Here is a tiny trained network, its code and every weight. The questions are about switching its units off for an input and a class, where a switched-off unit gives its printed mean instead of its output.

import numpy as np


def w(rows, s, z=0):
    codes = np.array(rows[::2]) - 128.0
    scale = np.full(codes.shape[1], s)
    scale[-1] = z or s
    return codes * scale


def norm(h):
    return h / np.sqrt((h * h).mean(-1, keepdims=True) + 1e-5)


def f(y):
    return y / 2 * (1 + np.tanh(0.7978845608 * (y + 0.044715 * y**3)))


def log_softmax(a):
    a = a - a.max(-1, keepdims=True)
    return a - np.log(np.exp(a).sum(-1, keepdims=True))


def net(x, mask):
    res = np.array(x, float).reshape(1, 2) / 4 @ E
    u = 0
    for l in range(3):
        y = f(norm(res) @ A[l][:, :-1].T + A[l][:, -1])
        res = res + np.where(mask[u : u + 4], y, B[l][:, -1]) @ B[l][:, :-1]
        u += 4
    return log_softmax(norm(res)[-1] @ U[:, :-1].T + U[:, -1])


A, B = {}, {}
E = w([
[177,81,43,215,158,205,169,134,107,115],'x0',
[131,108,83,135,67,92,130,254,77,114],'x1',
],0.016)
A[0] = w([
[78,6,77,182,181,77,33,44,150,227,3],'0.n1',
[172,125,208,104,199,172,162,60,215,178,171],'0.n2',
[187,79,7,160,98,169,136,133,100,78,142],'0.n3',
[153,161,167,2,92,45,102,183,183,179,123],'0.n4',
],0.005,0.0028)
B[0] = w([
[121,194,29,131,153,50,104,173,113,105,129],'0.n1',
[134,138,165,189,96,143,93,224,67,137,223],'0.n2',
[91,171,146,102,64,211,148,65,119,117,242],'0.n3',
[122,140,74,147,96,254,189,87,94,72,254],'0.n4',
],0.0097,0.006)
A[1] = w([
[141,134,154,72,90,114,119,111,167,107,65],'1.n1',
[141,164,185,154,227,98,36,39,216,186,3],'1.n2',
[66,183,197,3,53,48,95,84,156,113,123],'1.n3',
[104,186,176,123,81,182,81,124,92,120,126],'1.n4',
],0.012,0.0049)
B[1] = w([
[103,154,156,251,105,183,159,102,88,85,148],'1.n1',
[195,96,177,153,161,24,131,192,62,155,185],'1.n2',
[154,101,38,157,60,208,130,75,168,129,244],'1.n3',
[95,136,144,80,195,93,137,159,146,114,252],'1.n4',
],0.016,0.013)
A[2] = w([
[108,158,165,99,117,102,84,147,115,138,4],'2.n1',
[119,145,120,101,3,64,89,174,123,138,21],'2.n2',
[110,95,94,116,48,100,83,167,95,106,136],'2.n3',
[104,118,107,120,25,67,80,182,150,131,26],'2.n4',
],0.012,0.0022)
B[2] = w([
[131,126,7,81,98,229,210,45,146,62,141],'2.n1',
[170,125,152,167,168,106,169,151,74,139,210],'2.n2',
[144,154,207,137,194,67,74,37,187,166,254],'2.n3',
[188,47,198,152,136,91,123,167,79,104,204],'2.n4',
],0.013,0.0058)
U = w([
[142,116,91,174,81,229,145,61,161,106,227],'0',
[201,104,214,183,168,16,123,156,105,141,235],'1',
[5,180,149,68,177,109,136,181,146,79,125],'2',
[119,157,140,77,115,84,97,91,136,173,3],'3',
[125,161,123,92,110,89,114,131,175,209,8],'4',
],0.017,0.0041)

Each question gives the input, the list of numbers given to net, and the class t.
The units are the neurons (one row each of A and B). Each row of codes is followed by its name. A weight is (code - 128) times the scale printed after its matrix; where a second scale follows, it is the last column's (A, B and U).
mask holds one flag per neuron, layer by layer. A switched-off neuron (its flag False) gives its mean, the last column of its row in B, instead of its output. The means were averaged over made-up inputs and are rounded, as every weight is.
A unit's drop is (log p(t) with every unit on - log p(t) with that unit switched off) / (log p(t) with every unit on - log p(t) with every unit switched off).
The circuit of an input: a set's keep is (log p(t) with only the set's units on - log p(t) with every unit switched off) / (log p(t) with every unit on - log p(t) with every unit switched off). Starting from all 12 units, units are removed one at a time, each time the one whose removal leaves the highest keep (on an exact tie, the one counted first), for as long as the keep stays at least 0.8.
units of the circuit, in order: the units of the circuit, biggest drop first
most important unit: the unit with the biggest drop
k most important neurons: the k neurons with the biggest drops, biggest first
k most important neurons of layer l: the k neurons of layer l with the biggest drops, biggest first
drop when u is switched off: that unit's drop, to one decimal
input [2,1], class 2: most important unit => 0.n3
input [0,-1], class 2: units of the circuit, in order => [1.n3, 1.n2]
input [4,5], class 1: 4 most important neurons => [0.n4, 1.n3, 1.n4, 1.n1]
input [3,5], class 1: 2 most important neurons => [1.n3, 0.n4]
input [5,-6], class 1: 2 most important neurons => [0.n4, 1.n3]
input [-5,-6], class 1: 3 most important neurons => [1.n2, 0.n3, 0.n2]
input [1,0], class 2: 2 most important neurons => [1.n3, 1.n4]
input [5,6], class 1: 4 most important neurons => [0.n4, 1.n3, 2.n3, 1.n1]
input [-2,3], class 2: 3 most important neurons => [0.n4, 1.n3, 1.n2]
input [1,-2], class 2: 2 most important neurons => [0.n2, 1.n3]
input [-7,6], class 0: 2 most important neurons => [1.n3, 0.n2]
input [-8,-8], class 0: 2 most important neurons => [1.n3, 1.n1]
input [5,-7], class 1: 2 most important neurons => [0.n4, 1.n3]
input [6,8], class 1: units of the circuit, in order => [1.n3]
input [2,2], class 2: 2 most important neurons => [0.n3, 1.n3]
input [-4,4], class 0: 2 most important neurons => [0.n2, 1.n2]
input [1,1], class 2: 2 most important neurons of layer 1 => [1.n4, 1.n3]
input [-8,-2], class 0: drop when 1.n3 is switched off => 0.4
input [2,-2], class 2: drop when 1.n3 is switched off => 0.4
input [-2,-3], class 2: drop when 0.n2 is switched off => 2.4
input [-8,3], class 0: most important neuron of layer 1 => [1.n3]
